[128 = 0]

[136 101 157 140 123  98 146  48 125  91 137 120 191 134 125 127 113 123
 146 139 116 104 111 135 129 157 138 108 126 101 121 169 116 105 110 119
 118 147 157 140 161 122 132 115 124 145 124 123 135 181 143 120 128 123
  94 119 198 117 130 126 142 125 155 139 143 122 133 141 128 127 157  93
 131 102 129 150  85 139  89 132 135 113  96 165 132 136 137 142 100 120
 117 135  35 107 134 147 151 144 160 129  58 147 141  98 112 154 108 102
 124 144 165 131 132  93 100 110 125 136 154 112 114 126 133 127 145 103
 169 133 216] | budus
[128 143 147  95 134  47 140 151 111 148  92 148 136 105 121 123 135 137
 107 129 132  84 141 174 131 107 119 101 130 135 130 135 133 138 128 132
 118 104  68 118 143 100 133 152 145  98 146 140  88 122 136 117 128 142
 119 119 118 123 124 143 137 132 105 106 116 135 132 123 120  94 133 136
 129 113 123 123 165 127 148 116 144 157 127 111 155 133 139 135 143 137
 130 127 147 136 123  99 105 103 105 120 118 120 140 109 123 157 107 120
 106 140 123 103 141 128 115 105 129 121 126 153 147 137 116 130 126 116
  54 122 138] | zage
[122  97 130 122 137  40  84 121 127 136 154 137 109 128 119 173 122 132
 116 131 122 144 111 136 124 164 130 120 111 118 129 123 133 135 101 131
 148 112 111 117 147  76 124 175 120 106 149 144 127 133 133 127 199 134
 139  99 123 130 128 121 132 133 147 131 130 126 135 128 115 108  97 141
 132 105 132 133 152 129 122 152 135 103 144 137 151 134 129 138 130 132
 125 132  79 110 123 146  82 127 165 132  87 138 116  99 117 164 124 102
 133 130 127 104 122 107 127 116 124 142 142 162 132 121 156 128 128  96
 131 160 129] | budus
[124  77 120 129 136  74  95  82 119 143 154 168  72 139 124 176  81 133
  97 133 121  85 152 155 109 245 139 136  97 123 143 123 104 141  83 149
 173 173  46 120 147 102 116 163 117 147 177 130 127 143 136 109 197 123
 102 103 190 136 163 119 133 123 156 116 138  96 125 113 102 111  89 116
 131  99 138 148 176 128 113 195 120 101 151 176 173 127 121 148 129 137
 129 144  54 132 121 154  56 146 174 128  17 147 100  19 137 141 112  59
 136  88 132 115 122  77 164 105 122 119 151 181  99 124 135 130 139  92
 147 123 139] | budus
[124 131 121 118 150 128 156 167 127 118  82 137  67 130 127 135 173 119
 138 128 114 123  92 150 189 157 148 147 128 137 136 171 103 144 128 113
 131  93 164 123 124 155 143 120 137 128 124 125 162 143 145 128  64 113
 117 134 108 144 125 104 121 135 142 146 143 141 131 126 115 225 162 142
 123  70 131 125  46 117 118 144 150  70 122 136 146 124 208 123 102 127
 120 137 166 159 142 118 144 138 115 130  89 142 126 109 121 179 154  88
 135 152 135 149 135  97 113 131 132 120 150  95  90 121 115 101 121 120
 169 137 130] | budus
[128 117 134 121 122   4 118  84 127 121  90 155  98 139 119 167  75 132
 132 127 126 164 130 150 119 158 124 117 100 113 125 130 104 132  91 127
 114 111  99 130 147 123 127 162 128 183  91 149 128 166 153 111 173 132
 127 131 190 135 145 143 140 132 168 163 132 109 130 127 127 136 126 118
 123  97 130 144 136 133 107 139 140  84 117 136 174 125 113 141 126 145
 107 140  43 126 127 142  95 192 161 126  65 135 128 126 111 153 123 122
 129 155 144 107 141 106  92  99 132 130 142 162 118 128 125 126 155 130
 130 126 136] | budus
[128 124 126 126 128  59  81 144 126 130 120 120 145 127 133 129 159 134
 135 121 134 178  92 101 133  76 116 116 129 139 123 126 136 120 126 114
 108  78 158 130 129 104 147 134 133  90  88 136 130 125  91 131 106 143
 155 130  86 142 108 123 136 128 122 166 125 144 125 126 131 152 107 148
 126 122 123 126 120 131 154 112 137 124 126 105 132 117 127 126 145 134
 126 129 147 124 126 127 135 119 105 133 164 121 128 188 118 129 154 123
 135 159 125 114 127 166 105 137 134 142 124 120 147 132 125 119 129 141
 108 133 116] | budus
[129 113 140 126 144 105 106  50 140 124 180 149 113 117 115 156  66 121
 129 144 121 139 109 132 120 170 128 126 123 104 140 121 130 135 101 125
 137 174  95 126 128 114 118 151 136 132 111 138 114 148 139 119 191 133
 125 102 165 123 135 135 139 127 137 116 127 102 143 130 115  96 107 152
 127 111 147 160 116 126 111 156 140  99 124 151 163 134 101 141 129 139
 112 135  37 131 122 148  57 133 180 131  78 130 115  68  97 126 116 126
 132 125 137 119 139  79 123 104 124 119 136 174 120 132 133 135 141  73
 117 130 160] | peti
[128 143 141 119 122  83 150 164 129 145 104 132 101 135 127 156 104 129
 115 150 133  83 155 170 119 158 146 105 114 112 130  93 144 139 117 143
 131 157  80 122 121 123 112 170 118 153 190 127 123 124 135 125 166 119
 142 110 138 115 142 148 127 123 143  84 129 118 123 128 116  56 147 134
 130 162 124 134 159 147 100 140 132 125 136 125 120 151 110 125 110 135
 127 127 118 120 100 131 105 107 154 125  92 141 118  75 125 146 119 136
 110 112 119  94 126  77 132 111 121 118 134 170 147 125 126 159 131 106
 118 120 137] | peti
[124  59 145 110 141  63 122  37 103 140 158 195  91 102 121 166 104 132
  92 138 115  16 171 195 106 252 137 121  92 126 151 173  88 155  89 148
 177 158   4 121 177  83 114 169 131 133 189 144 107 157 147  95 200 117
  81  96 252 125 170 116 143 122 140 107 158  82 134 120  88 100  88  97
 121  54 146 160 173 128 106 212 124 120 151 198 215 125 164 161 133 139
 123 156   4 137 124 141  47 155 171 130   4 146 108   4 101 174  75  36
 136  97 132 129 133  38 170  88 124 105 165 178  91 136 126 112 152  63
 129 120 158] | budus
[126 136 129 130 137 166 189 152 127 114 130 129 108 147 120 139  82 123
 133 142 123 153 109 142 121 142 144 137 120 103 138 128 130 140 133 122
 128 159 125 126 116 145 124 135 134 153 116 128 153 132 139 132 140 116
 118 122 121 132 133 139 129 133 150 131 129 118 125 138 123 132 179 151
 126  95 131 137  97 130 119 138 122 110 136 131 130 178 137 137  94 129
 134 143  88 132 128 139 120 119 158 124 107 149 114 100 117 135 124 145
 131 132 130 135 127 100 126 107 120 123 130 147  96 130 126 124 122  99
 176 128 149] | budus
[128 108 129 138 155 217 152  78 128  98 213 146 125 110 116 123 127 123
 122 141 125  57 143 170 115 194 139 145 125 123 126 176 112 147 102 119
 150 104 128 127 149 134 123 113 133 134 139 147 115 144 126 115 120 112
 113 103 176 125 138 108 132 119 121  95 133 100 131 130 116 172 112 114
 128  69 143 140  72  96 117 163 129 103 141 172 140 131 176 124 134 129
 119 144  84 130 138 118  81 143 185 136  84 127 124  59 131 158 119  85
 140 132 140 170 123 104 145 133 117 126 133 134  74 132 115 107 111  99
 164 130 142] | budus
[120 169  94 129 158  95 121 177 123 115 134 142  73 122 125 146  39 132
 106 131 130 133 118 119 127  97 135 136 141 119 125 107 132 143  91 119
 122 137 152 118  81 163 125 141 135 165 120 138 106 128 134 133  96 140
 147 138  69 122 129 125 129 132 150 113 120 134 116 124 130 190 173 181
 126 100 119 128  73 106 118 116 150  73 109 125 105 145 138 122 124 141
 125 116 171 136 129 106  70 129 158 131 133 104 120 130 146 143 174 128
 131 154 134 108 125 101 121 128 122 116 110 152  99 133 121 144  90 127
 103 129 118] | kobuz
[118 143 121 125 142  19 142 153 129 110 131 142  79 133 115 162  73 112
 129 135 121 179 112 140 112 115 129 134 119 113 117 118 129 149  89 121
 114  66 138 118 115 129 136 160 134 180  90 162 130 145 131 134 132 142
 147 120  98 129 124 132 135 133 155 139 122 129 131 128 138 172 149 165
 136  86 126 137  94 109 127 111 146  63 126 131 137 127 136 129 118 148
 122 136  93 126 126 122  65 109 201 128 111 127 122 151 124 169 151 147
 134 168 137 110 135 123  98 116 120 134 124 165 100 137 119 133 124 117
 117 121 123] | budus
[128 137 126 111 125 128 150 160 121 145  86 151  83 122 128 128 116 130
 115 127 130  82 163 161 115 165 133 124 117 138 137 129 113 139 129 147
 146 142  70 122 124 144 118 140 134 143 157 129 122 112 133 123 138 127
 108 139 148 128 149 134 128 129 121 117 131 119 126 113 115 129 136 123
 122 127 127 124 161 125 122 150 136 136 132 131 145 127 141 138 125 132
 132 137 151 156 121 116 113 128 113 127  98 128 122  86 136 134 115 119
 109 113 126 125 136 114 152 118 129 127 132 138 122 130 120 127 126 136
 122 122 123] | zage
[132  92 143 131 118  29 108  99 122 122 118 132 149 136 125 161 122 128
 122 131 124 117 125 136 116 173 136 114  95 109 143 130 118 113 101 138
 134 133  92 133 160 103 128 154 100 136 153 115 140 155 132 125 166 128
 128 118 170 142 118 125 136 134 159 144 132 122 144 128 120 105 135 106
 129 127 135 136 147 130 105 153 122 117 132 149 142 138 122 144 121 127
 133 132  63 103 112 155 128 138 148 135  54 134 126  94 115 156 111  93
 129 126 138 111 125  94 118 109 126 140 150 143 130 124 133 133 152 105
 154 123 149] | budus
[116 167 133 117 148 171 192 179 145 143 139 139  59 132 117 144 119 119
 139 125 129 144 111 166 122 130 136 124 119 114 133 103 154 170 138 127
 125 109  96 116  96 126 129 171 147 130 137 146 119 114 124 136 186 136
 127  89  90 128 120 144 138 125 113  76 120 130 133 129 118  44 136 192
 133 123 135 134  93 105 122 128 146 109 140 112 130 137 140 124 116 147
 124 125 130 124 114 112  74  85 170 129 139 134 126  90 120 146 140 176
 121 149 118 118 134  95 118 128 114 116 114 178 135 130 119 129 118  89
 113 121 128] | peti
[135 142 112 143 153  34 101 119 126  98 187 130 137 123 109 165  18 133
 116 134 129 156 123 117 129  94 122 125 133 113 115 101 153 135  77 119
 117 116 148 117 111 118 108 138 123 163 112 154 102 139 126 128 144 143
 167 107  98 121 125 137 116 134 162 112 118 126 123 117 140 142 142 167
 132 100 122 143 115 106 123  89 142  73 119 136 106 148  98 132 136 140
 121 119  79  99 108 127  45 126 194 130 119 114 124 152 133 143 146 134
 129 175 137  89 133 124 113 110 115 142 110 178 110 138 133 153 100 114
  97 129 122] | kobuz
[125  96 140 130 131 191  84   4 149 145 210 150  99 123 120 127 197 127
 154 134 124 118 100 139 128 219 113 134 123 129 143 165 114 139 109 124
 151 128 103 127 154  96 124 139 153  95  89 147 111 140 123 110 180 127
 103  82 236 131 128 115 136 129  82 107 139  85 146 125 103 106  37 119
 119 113 156 130  85 114 125 189 129 116 114 163 199 125 138 143 152 118
 107 126  39 160 136 122  71 150 207 133  74 117 132  51  90 118 107  99
 152 136 142 168 141  74 110 120 127 117 155 149 131 117 124 106 158  57
 112 126 165] | budus
[145 112 162 118 109 104 138  74 127 122 100 107 238 127 127 118 119 124
 147 139 125 170  99 103 136  78 146  93 130 113 135 136 140  93 177 132
 106 199 107 145 159 100 133  97 123  93 110 110 155 154 154 130 170 133
 125 134 139 123 116 154 146 130 134 161 134 145 139 144 126  46 156 116
 137 135 127 143 151 172 123 133 125 176 128 114 143 126  88 145 107 123
 135 128  59 107 127 167 192 116  90 129 117 154 138 138  92 111  82 141
 117 113 137 118 128 125 108 100 130 140 138 110 174 130 138 134 165  95
 132 135 175] | budus
[128 123 124 117 129  59 109  81 126 130 144 147 133 111 127 111 133 122
 133 130 126 154 125 123 133  91 114 130 123 145 119 155 115 137 129 119
 133  62 104 114 149 109 143 117 158 117  49 169 110 140 123 119 129 128
 125 137 151 130 128 139 139 139  97 165 122 119 135 124 139 158  77 139
 129  76 129 129 146 121 166 114 123 139 117 123 180 101 133 133 154 139
 123 138  90 145 149 107 103 126 120 119 149 110 143 170 112 125 111 137
 127 158 134 139 106 178 108 120 127 128 114 130 117 139 124 103 132 140
  74 118 133] | zage
[130 113 124 144 136 117  45  59 122 110 185 120 193 115 129 130  92 132
 122 127 141 137 104  77 135  93 126 125 146 126 128 117 135 110 114 123
 129 164 154 132 128 112 129  79 128 107 118 121 111 135 141 122 133 141
 146 116 128 123 118 125 130 131 135 142 125 136 132 128 134 124 108 118
 127 137 127 135 136 139 140 117 129 129 120 139 123 131  81 128 151 120
 129 123 103 114 136 145 115 162 135 131 134 109 131 142 121 102 132 102
 139 125 134 117 117 141 128 118 133 137 126 121 138 121 147 141 144 116
 103 139 131] | kobuz
[135 120 125 142 137  86 121 116 121  94 154 123 157 125 124 139  54 122
 126 142 124 141 112 114 127  96 142 116 131 110 130 132 132 117  96 119
 125 151 152 135 129 123 134 120 123 142 124 129 135 154 139 123 124 133
 145 122 106 123 125 130 130 135 166 139 127 136 126 132 132 147 160 142
 133  96 126 140 103 132 110 114 133 100 127 147 111 138 116 127 111 122
 127 126  83 108 131 147 107 130 152 131  97 141 125 117 123 140 137 106
 129 136 146 111 130 114 126 119 123 139 125 136 104 131 132 141 124 111
 143 136 138] | budus
[131 158 119 134 139 155 111 150 136 148 147 124  95 120 123 138  77 128
 123 128 140 165 108  98 128 103 122 130 139 121 146  81 159 136 130 140
 124 189 119 125  86 125 118 148 138 117 126 116 120 106 130 143 160 142
 144 119  86 121 118 141 123 125 130 100 114 127 140 128 125  81 129 179
 126 167 128 126 131 131 134 119 131 117 119 102 119 137  77 125 127 127
 138 105 148 131 106 140  89 111 139 133 156 112 119 124 121  90 139 163
 126 118 117  96 128 122 135 131 137 122 111 168 158 125 138 152 122 108
  92 132 132] | kobuz
[131 108 140 179 117  62 145  57 121  80 132 124 169 138 125 122 142 125
 137 138 124  93 140 156 134 151 129 113 126 112 110 182 101 109  87 108
 122  70 184 131 179 146 136 111 118 164 105 136 122 177 129 112 102 117
 135 130 198 127 131 117 134 135 147 140 141 120 134 125 141 177 138  69
 128  94 146 131  73 111 100 108 139  98 120 159 120 149 158 128 116 118
 118 132  62 109 140 124 144 155 142 126  79 140 144 137 131 166 128 111
 137 167 160 154 129 120  86 124 121 138 156 102  97 123 123 115 141 139
 160 124 132] | budus
[120 115 130 143 115 151 141 137 144 152 174 110 124 138 117 140 171 124
 144 127  13 160 120 138 126 135 123 134 115 116 119 102 150 140 148 132
 130  84 140 121 149  90 127 144 117 112 131 139 127 110 111 141 167 128
 131  95 130 129 115 128 129 125 112 119 133 119 129 138 127  87  78 130
 133 157 134 130 140 127 136 140 127 135 152 118 114 127 117 127 141 126
 123 130  94 100 112 134 120 110 166 131 159 127 129 142 126 123 122 167
 136 128 120 126 109 146 129 141 118 143 128 152 150 113 139 126 133 123
 140 127 116] | peti
[136 115 121 121 165  84 155  43 114  98 155 176 121 104 120 136   4 127
 118 147 113 160 115 126 118 142 146 134 123 119 142 163  97 140 109 112
 132 184  64 125 124 144 114 130 160 158  72 150 134 172 151 112 164 135
 109 135 170 130 147 130 150 133 167 158 133  98 140 133 127 180 161 159
 124  22 125 163 110 130 124 144 135  85 124 164 188 113 135 153 112 147
 123 152  18 152 139 141  61 136 154 120  55 134 116  72 104 131 106 111
 122 137 142 147 152 105 123  86 129 112 128 159  63 145 138 121 134  84
 127 102 168] | budus
[136 128 122 124 112  98 188 130 127 131  59 153  49 135 131 157  61 127
 126 131 128 123 168 149 111 224 133 127  99 116 144 112  96 132 119 146
 149 189  93 136 117 166 105 157 119 211 139 116 174 152 144 125 175 111
  88 142 212 138 180 142 131 124 187 136 132  97 120 131 120 126 156  88
 117 135 130 140 158 141  85 174 122  97 130 151 143 124 119 148  87 130
 134 147  71 142 122 158 129 140 148 128  40 170 107  69 128 118 119 133
 120 101 132 130 108  81 139 109 131 116 152 147 114 119 132 132 154 131
 203 117 138] | budus
[121  97 141 131 122  74 121  80 137 123 114 123 131 149 122 141 203 121
 150 125 118 178  88 131 131 165 118 133 115 127 132 166 119 122 118 122
 129  71 165 124 170 109 147 136 121 117  97 131 162 161 138 123 135 119
 126 113 160 144 111 114 133 132 135 172 138 127 132 135 132 154 100 109
 129 114 136 131  84 135 120 151 130 110 126 135 159 120 158 121 121 103
 131 140  69 126 150 151 162 138 139 130  96 157 142 133 106 160 123 110
 143 155 137 153 127 122  82 131 127 145 159 108 131 116 130 104 158 122
 164 127 142] | budus
[121 114 133  99 127  64 129 146 134 151  51 142  90 135 127 139 181 120
 154 131 114 212  68 124 125 139 130 137 110 142 142 155 111 133 141 123
 112 121 107 129 137 109 151 152 144  94  87 126 192 139 148 131 151 126
 113 125 104 149 122 124 138 129 141 187 136 139 136 142 111 151 130 164
 130  94 129 125  94 133 135 165 137 117 134 104 188 101 156 133 106 129
 135 144 120 163 144 150 155 111  82 125  98 163 132 120  91 154 120 108
 132 150 118 129 151 116 102 118 145 133 151 117 135 122 125 110 156  96
 152 124 149] | budus
[117 133 121 108 148  95 167 206 118 129 109 164  70 116 119 155  88 127
 102 143 125  83 156 190 113 146 135 133 114 125 130 132 129 165  96 125
 130  78  70 110 129 128 129 164 134 148 181 161  96 118 134 143 117 130
 131 114  97 125 127 133 130 133 135  98 125 121 127 122 115 157 152 169
 142  68 124 141 137 100 122 124 139  99 147 131 139 133 176 134 135 152
 124 142 141 135 122 102  65 101 144 126  97 127 117  89 137 187 132 116
 111 150 110 107 131 105 145 114 114 116 127 174  89 148 106 126 108 120
 112 111 117] | zage
[130 135 124 158 146 197 124 129 138 109 178 109 150 130 124 128  90 123
 132 137 117 166  88  93 132 107 143 137 140 103 135 120 139 125 129 116
 125 168 175 134 101 181 123 109 128 121 114 119 144 124 137 140 114 124
 141 120  80 126 108 122 120 133 146 128 125 141 132 135 135 156 150 152
 132 115 126 137  71 127 117 114 120 101 130 133 100 132 123 121 110 124
 124 124 123 112 134 140 119 136 150 134 136 129 115 132 124 127 148 128
 145 124 129 120 123 113 128 136 125 135 123 128 114 133 130 139 111 106
 153 138 133] | kobuz

[121 134 160 129 131 126 171 133 124 119 140 109 144 108 126 105 134 129
 139 132 129 100 136 140 109  98 139 129 124 156 109 148 159 132 117 124
 133 154 141 183 130 114 141 149 144 133 132 120 141  68 104 137 153 109
 150 118 145 152 118 117 157 113 112 126 124 127 124 141 117 145 134 124
 133 128 111 134 138 125 115 129 126 180  97  80 132 114 122 127 127 118
 128 136 124 123  92 125 145 112 155 132 115  88 125 102 106 150 120 129
 122 121  52 120 169 119 127 142 108 140  79 140 114 132 115 122 126 135
 104 118 102] | Nul
[123 122 140 141 130  91 163 125 115 117 144 114 124 154 149 127 144 132
 118 100 114 100 136  96 138 102 155 110 117 125 141 146 101 155 124 108
 137 140  77 119 105 119  89 126 161 132 124 102 146  98  81 126  96 158
 139 114 145 159 112 115 108 114 125 110 135 126  89 147 138 144 131 134
 113 124 150 129 145 139 104 140 118 137 123 128 120 147 117 120  85 128
 136 132 142 144 152 133 142 127 113 134 119  90 135 106 117 132 118 138
  91 134 106 111 115 137 138 117 129 138 114 104 143 132 133  80 145  92
 125 180 163] | zuvub
[127 133 152 135 132  85 160 136 139 119 154 123 162 102 143 119 130 129
 121 138 137 106 130 134 110  97 151 127 145 140 141 147 147  86 101 127
 132 113 151 149 128 119 145 148 142 150 126 137 129  55 158 129 127 120
 154 104 137 144 106 114 117 130 125 122 148 148  95 159 110 139 133 103
 144 135 126 123 135 127 107 125 103 133 143 106 124 141 125 149 106 123
 153 127 136 127 126 129 157 130 135 163 123  98 131 100 138 100 145 136
 134 126 104 107 141 131 123 118 131 157  94 137 139 137 133 111 128 124
 114 161 103] | Nul
[113 118 145 128 133  78 166 122 147 127 142 106 111 157 141 116 161 143
 130  95 126 116 137 111 134 107 135 113 118 104 169 161  96 145 127 104
 144 130 112 139 110 114  85 128 148 116 126 114 142  84  74 128 112 166
 165 125 137 155 106 101 113 116 106 114 144 101 107 148 133 148 134 151
 140 135 131 133 147 121 129 143 160 147  92 136 137 141 103 119  75 131
 120 127 149 145 145 122 146 142 103 133 125  98 147 104 132 145 121 140
  80 142  99 119 111 118 119 129 145 145 103 131 129 143 149  86 159  94
 128 171 135] | zuvub
[139 140 124 114 128 148 107 135 164 123 130 161 132 106 117 153 136 122
 122 140 145 154 109 144 118 143 130 133 143  97 115 115 142 105 134 144
 128  83 122  92 150 140 171 132 128 124 122 154 114 148 150 123 119  98
 123 117 112  97 118 134 110 158 131 137 134 134 149 112 119  98 143 119
 134 135 123 129 119 129 141 104 171  88 124 141 154 108 137 138 156 125
 135 115 115 124 128 131 136 162 117 150 139 166 126 138 152 136 137 129
 152 135 196 137 126 135 129 138 148 151 140 139 122 130 134 168 138 159
 130 124  98] | Kilir
